Below are the code and all the weights of a small trained network. Each question names an input and a target symbol and asks about switching units off, where a switched-off unit gives its printed mean instead of its output.

import numpy as np


def w(rows, s, z=0):
    codes = np.array(rows[::2]) - 128.0
    scale = np.full(codes.shape[1], s)
    scale[-1] = z or s
    return codes * scale


def softmax(a):
    e = np.exp(a - a.max(-1, keepdims=True))
    return e / e.sum(-1, keepdims=True)


def log_softmax(a):
    a = a - a.max(-1, keepdims=True)
    return a - np.log(np.exp(a).sum(-1, keepdims=True))


def net(x, mask):
    ids = ['αγδεζηθλμξπστφψω'.index(c) for c in x.split()]
    T = len(ids)
    res = E[ids] + P[:T]
    u = 0
    for l in range(3):
        r = res
        for j in range(2):
            rows = slice(2 * j, 2 * j + 2)
            q, k, v = (r @ M[l][rows].T for M in (Q, K, V))
            z = softmax(np.where(np.tri(T) > 0, q @ k.T / 2**0.5, -1e9)) @ v
            o = O[l][rows]
            res = res + np.where(mask[u + j], z, o[:, -1]) @ o[:, :-1]
        u += 2
    return log_softmax(res[-1] @ U[:, :-1].T + U[:, -1])


Q, K, V, O = {}, {}, {}, {}
E = w([
[139,146,99,159,44,118],'α',
[129,149,109,126,126,113],'γ',
[111,163,109,124,131,108],'δ',
[124,156,95,158,50,121],'ε',
[138,174,31,210,174,227],'ζ',
[197,55,184,93,137,94],'η',
[151,138,101,158,72,133],'θ',
[81,205,87,150,118,80],'λ',
[79,200,120,116,254,106],'μ',
[219,49,122,161,66,192],'ξ',
[142,139,63,184,6,164],'π',
[80,244,48,218,142,144],'σ',
[111,152,156,64,115,45],'τ',
[117,151,118,129,117,96],'φ',
[116,164,126,112,147,82],'ψ',
[130,127,76,153,116,187],'ω',
],0.0081)
P = w([
[132,105,41,92,151,132],'0',
[106,156,198,218,75,95],'1',
[31,62,89,182,191,108],'2',
[219,157,25,121,112,93],'3',
[96,223,157,71,92,221],'4',
[61,58,116,199,198,102],'5',
[252,161,52,113,129,70],'6',
[142,136,249,212,105,163],'7',
[58,52,119,210,193,87],'8',
[237,169,67,101,148,43],'9',
[137,217,176,67,127,223],'10',
[61,55,119,215,177,90],'11',
],0.011)
Q[0] = w([
[114,71,171,210,145,197],'L0H1',
[188,103,254,40,130,117],'L0H1',
[185,99,143,126,152,121],'L0H2',
[1,209,140,65,92,185],'L0H2',
],0.0086)
K[0] = w([
[59,75,118,132,170,153],'L0H1',
[121,119,244,168,114,185],'L0H1',
[124,108,166,152,92,127],'L0H2',
[168,107,43,84,167,119],'L0H2',
],0.011)
V[0] = w([
[175,149,11,61,174,130],'L0H1',
[25,64,93,106,215,19],'L0H1',
[113,80,126,35,216,115],'L0H2',
[13,166,254,204,36,93],'L0H2',
],0.0043)
O[0] = w([
[48,43,2,68,154,177,222],'L0H1',
[46,159,116,200,188,143,158],'L0H1',
[83,62,147,95,165,82,6],'L0H2',
[128,169,80,204,60,42,200],'L0H2',
],0.0056,0.0019)
Q[1] = w([
[81,87,113,211,119,86],'L1H1',
[198,171,85,115,66,70],'L1H1',
[95,108,222,219,186,111],'L1H2',
[85,57,2,58,152,14],'L1H2',
],0.0047)
K[1] = w([
[128,129,110,172,125,168],'L1H1',
[136,111,71,88,132,139],'L1H1',
[120,78,152,158,150,255],'L1H2',
[115,144,27,174,149,75],'L1H2',
],0.0074)
V[1] = w([
[143,3,52,8,189,194],'L1H1',
[167,77,210,101,104,223],'L1H1',
[22,238,117,165,148,9],'L1H2',
[54,188,73,220,60,90],'L1H2',
],0.0057)
O[1] = w([
[75,115,33,53,99,33,212],'L1H1',
[63,104,236,82,66,58,3],'L1H1',
[188,39,147,81,253,234,139],'L1H2',
[233,13,109,170,158,191,221],'L1H2',
],0.0053,0.0025)
Q[2] = w([
[143,198,96,1,90,162],'L2H1',
[90,25,73,105,162,48],'L2H1',
[176,99,115,151,83,125],'L2H2',
[97,132,165,119,92,127],'L2H2',
],0.0074)
K[2] = w([
[171,133,182,251,148,100],'L2H1',
[129,54,38,119,135,72],'L2H1',
[148,87,113,134,152,121],'L2H2',
[93,118,112,78,140,104],'L2H2',
],0.012)
V[2] = w([
[77,100,212,2,211,57],'L2H1',
[37,175,83,175,247,210],'L2H1',
[132,117,125,161,164,157],'L2H2',
[162,187,130,201,63,125],'L2H2',
],0.0072)
O[2] = w([
[196,156,116,117,74,221,100],'L2H1',
[113,67,152,11,82,114,253],'L2H1',
[141,164,163,137,119,119,147],'L2H2',
[148,79,147,37,116,147,131],'L2H2',
],0.011,0.0021)
U = w([
[128,105,157,120,128,164,141],'α',
[79,102,187,86,100,119,154],'γ',
[129,142,157,121,119,156,154],'δ',
[154,159,160,99,116,179,142],'ε',
[75,100,156,183,148,114,121],'ζ',
[119,115,141,125,115,158,109],'η',
[119,152,29,75,105,66,228],'θ',
[39,50,162,118,113,93,52],'λ',
[229,186,117,129,135,228,3],'μ',
[76,94,152,177,151,110,100],'ξ',
[168,150,158,21,72,197,38],'π',
[115,216,135,234,156,143,94],'σ',
[2,160,151,223,134,40,35],'τ',
[91,126,152,149,125,131,145],'φ',
[134,115,152,109,112,175,156],'ψ',
[199,140,124,137,175,62,230],'ω',
],0.0072,0.0037)

Each question gives the input, a string of symbols that net reads in full, and the target symbol t.
The units are the heads (2 rows each of Q, K, V and O). Each row of codes is followed by its name. A weight is (code - 128) times the scale printed after its matrix; where a second scale follows, it is the last column's (O and U).
mask holds one flag per head, layer by layer. A switched-off head (its flag False) gives its mean, the last column of its rows in O, instead of its output. The means were averaged over made-up inputs and are rounded, as every weight is.
A unit's drop is (log p(t) with every unit on - log p(t) with that unit switched off) / (log p(t) with every unit on - log p(t) with every unit switched off).
The circuit of an input: a set's keep is (log p(t) with only the set's units on - log p(t) with every unit switched off) / (log p(t) with every unit on - log p(t) with every unit switched off). Starting from all 6 units, units are removed one at a time, each time the one whose removal leaves the highest keep (on an exact tie, the one counted first), for as long as the keep stays at least 0.8.
units of the circuit, in order: the units of the circuit, biggest drop first
unit that matters most: the unit with the biggest drop
which heads matter: for each layer, one digit per head in row order, 1 if its drop is at least 0.15 and else 0, layers parted by /
drop when u is switched off: that unit's drop, to one decimal
input σ η η η λ φ ξ μ α ψ μ, target π: unit that matters most	L1H1
input η η γ σ ε η ζ η ξ ξ ξ, target σ: units of the circuit, in order	[L2H1 L0H1]
input η η μ τ μ θ η η η ψ σ λ, target μ: units of the circuit, in order	[L2H1 L1H1 L0H2]
input σ μ ζ, target λ: which heads matter	00 / 00 / 10
input ξ η η, target σ: units of the circuit, in order	[L2H1 L1H1 L0H2 L1H2]
input σ δ μ η ξ θ σ θ ξ, target λ: units of the circuit, in order	[L2H1 L0H1]
input ξ λ σ η μ η ω ξ μ, target σ: units of the circuit, in order	[L2H1 L1H1 L0H2]
input γ ω π φ σ σ δ η ξ η θ, target σ: units of the circuit, in order	[L2H1 L0H1]
input ξ η ξ η η ξ ξ φ, target σ: units of the circuit, in order	[L2H1 L0H1]
input ξ ξ ξ, target σ: units of the circuit, in order	[L2H1 L1H1 L0H2 L1H2]
input ψ η η ξ ψ ψ η η ξ λ ψ, target σ: which heads matter	10 / 00 / 10
input λ ξ η δ ψ, target τ: which heads matter	00 / 00 / 10
input σ φ η ψ μ μ η γ τ, target λ: units of the circuit, in order	[L2H1 L1H1 L0H1]
input ξ ξ ξ μ η, target τ: units of the circuit, in order	[L2H1 L1H2]
input μ ω θ τ μ ω, target π: units of the circuit, in order	[L2H1 L0H2 L1H1]
input η ξ φ φ η π η η ξ, target μ: units of the circuit, in order	[L2H1 L0H2 L1H1]
input μ γ ξ σ φ ξ η σ θ η δ λ, target π: unit that matters most	L2H1
input ξ ξ σ σ σ ξ ω η η τ η ε, target σ: which heads matter	01 / 11 / 10
input ξ η τ, target σ: which heads matter	11 / 10 / 10
input θ γ θ λ η ζ α η, target σ: which heads matter	10 / 01 / 10
input θ μ λ θ ξ λ α ε, target τ: which heads matter	10 / 01 / 10
input π η σ ε σ, target σ: unit that matters most	L0H1
input η δ λ η η θ, target μ: drop when L0H2 is switched off	0.4
